Here is a tiny trained network, its code and every weight. The questions are about switching its units off for an input and a target symbol, where a switched-off unit gives its printed mean instead of its output.

import numpy as np


def w(rows, s, z=0):
    codes = np.array(rows[::2]) - 128.0
    scale = np.full(codes.shape[1], s)
    scale[-1] = z or s
    return codes * scale


def norm(h):
    return h / np.sqrt((h * h).mean(-1, keepdims=True) + 1e-5)


def f(y):
    return y / 2 * (1 + np.tanh(0.7978845608 * (y + 0.044715 * y**3)))


def softmax(a):
    e = np.exp(a - a.max(-1, keepdims=True))
    return e / e.sum(-1, keepdims=True)


def log_softmax(a):
    a = a - a.max(-1, keepdims=True)
    return a - np.log(np.exp(a).sum(-1, keepdims=True))


def net(x, mask):
    ids = ['ΔΘΛβηπψ'.index(c) for c in x.split()]
    T = len(ids)
    res = E[ids] + P[:T]
    r = norm(res)
    for j in range(2):
        rows = slice(3 * j, 3 * j + 3)
        q, k, v = (r @ M[0][rows].T for M in (Q, K, V))
        z = softmax(np.where(np.tri(T) > 0, q @ k.T / 3**0.5, -1e9)) @ v
        o = O[0][rows]
        res = res + np.where(mask[j], z, o[:, -1]) @ o[:, :-1]
    y = f(norm(res) @ A[0][:, :-1].T + A[0][:, -1])
    res = res + np.where(mask[2:6], y, B[0][:, -1]) @ B[0][:, :-1]
    return log_softmax(norm(res)[-1] @ U[:, :-1].T + U[:, -1])


Q, K, V, O, A, B = {}, {}, {}, {}, {}, {}
E = w([
[86,151,153,142,109,175],'Δ',
[116,80,227,85,132,205],'Θ',
[85,76,154,134,69,161],'Λ',
[173,160,213,157,127,127],'β',
[117,116,115,251,125,143],'η',
[80,143,153,65,107,97],'π',
[68,73,101,102,168,148],'ψ',
],0.022)
P = w([
[153,87,137,129,199,48],'0',
[115,154,114,122,130,163],'1',
[109,151,116,120,129,150],'2',
[102,153,130,105,133,144],'3',
[97,146,131,109,136,141],'4',
[78,147,139,105,140,140],'5',
[81,145,145,117,139,132],'6',
[75,152,142,133,149,129],'7',
[64,152,144,124,158,136],'8',
[11,168,153,113,166,125],'9',
],0.011)
Q[0] = w([
[80,127,211,139,192,105],'h0',
[147,82,131,38,36,156],'h0',
[178,208,82,111,111,168],'h0',
[90,165,117,174,66,111],'h1',
[52,101,145,186,174,115],'h1',
[66,120,252,140,201,132],'h1',
],0.011)
K[0] = w([
[113,7,173,180,180,74],'h0',
[148,154,87,142,142,169],'h0',
[164,138,9,92,31,184],'h0',
[159,110,131,104,109,170],'h1',
[149,111,128,121,166,32],'h1',
[163,49,147,141,163,40],'h1',
],0.011)
V[0] = w([
[166,80,130,91,80,120],'h0',
[73,141,139,122,91,92],'h0',
[147,135,74,159,104,57],'h0',
[80,137,97,114,117,102],'h1',
[130,172,182,130,94,89],'h1',
[123,102,120,180,5,180],'h1',
],0.014)
O[0] = w([
[131,50,196,77,64,79,93],'h0',
[114,177,60,85,46,201,176],'h0',
[191,117,50,254,49,50,2],'h0',
[133,94,21,91,61,131,135],'h1',
[93,228,186,117,86,56,152],'h1',
[63,137,127,178,100,178,62],'h1',
],0.0093)
A[0] = w([
[161,217,217,134,125,128,110],'n0',
[119,147,127,79,43,145,135],'n1',
[252,162,251,153,158,95,137],'n2',
[3,72,112,82,223,121,253],'n3',
],0.0056,0.0055)
B[0] = w([
[210,120,206,155,88,136,149],'n0',
[106,212,128,139,24,127,150],'n1',
[87,135,109,194,87,63,136],'n2',
[163,87,3,219,66,73,254],'n3',
],0.0079,0.011)
U = w([
[105,203,126,112,181,181,151],'Δ',
[62,40,248,84,188,137,2],'Θ',
[48,45,191,147,15,135,46],'Λ',
[132,137,225,170,136,63,232],'β',
[132,148,121,254,113,102,151],'η',
[139,161,134,64,60,68,151],'π',
[148,60,118,114,167,95,231],'ψ',
],0.0081,0.0029)

Each question gives the input, a string of symbols that net reads in full, and the target symbol t.
The units are the heads (3 rows each of Q, K, V and O) and the neurons (one row each of A and B). Each row of codes is followed by its name. A weight is (code - 128) times the scale printed after its matrix; where a second scale follows, it is the last column's (O, A, B and U).
mask holds one flag per unit, heads first, then neurons. A switched-off unit (its flag False) gives its mean, the last column of its rows in O or B, instead of its output. The means were averaged over made-up inputs and are rounded, as every weight is.
A unit's drop is (log p(t) with every unit on - log p(t) with that unit switched off) / (log p(t) with every unit on - log p(t) with every unit switched off).
The circuit of an input: a set's keep is (log p(t) with only the set's units on - log p(t) with every unit switched off) / (log p(t) with every unit on - log p(t) with every unit switched off). Starting from all 6 units, units are removed one at a time, each time the one whose removal leaves the highest keep (on an exact tie, the one counted first), for as long as the keep stays at least 0.8.
units of the circuit, in order: the units of the circuit, biggest drop first
most important unit: the unit with the biggest drop
which heads matter: for each layer, one digit per head in row order, 1 if its drop is at least 0.15 and else 0, layers parted by /
drop of u: that unit's drop, to one decimal
input π π β Θ ψ, target π: which heads matter -> 01
input π π π Δ Δ ψ Δ β, target π: most important unit -> h1
input β Δ Θ Δ Λ Λ η, target β: which heads matter -> 01
input β Θ β π, target β: which heads matter -> 11
input β Λ η Λ π Θ ψ π Λ, target β: units of the circuit, in order -> [h1 h0]
input η Θ π η Λ Λ Λ Δ, target η: which heads matter -> 10
input β π Λ Λ Λ Δ Λ ψ, target β: which heads matter -> 11
input π Δ β Λ π ψ Δ, target π: which heads matter -> 01
input Λ π Δ Θ, target Λ: which heads matter -> 11
input π Δ Δ Δ ψ, target π: which heads matter -> 11
input ψ Λ π Θ Λ Δ, target ψ: which heads matter -> 01
input Θ β ψ Λ Θ Λ, target Θ: which heads matter -> 11
input ψ π Λ Θ ψ Δ Δ Λ Θ, target ψ: which heads matter -> 01
input Λ ψ β π Λ Δ Λ ψ π, target Λ: which heads matter -> 11
input ψ Δ η Δ Δ π β, target ψ: most important unit -> h1
input Λ Δ Λ ψ β ψ, target Λ: units of the circuit, in order -> [h0 h1]
input π Λ π Δ Θ, target π: which heads matter -> 01
input Θ η ψ π Λ Δ π ψ Δ β, target Θ: which heads matter -> 10
input ψ β Δ Λ, target ψ: units of the circuit, in order -> [h1 h0]
input η η Λ Θ Λ Δ η ψ π β, target η: units of the circuit, in order -> [h0]
input π Δ Θ Δ Λ Δ η, target π: drop of h0 -> 0.3
input π Δ ψ η, target π: drop of n0 -> 0.0
input π π π Δ ψ Θ ψ Δ η Λ, target π: drop of h1 -> 0.8
input η Δ Λ Θ η ψ ψ π Λ, target η: drop of h0 -> 0.6
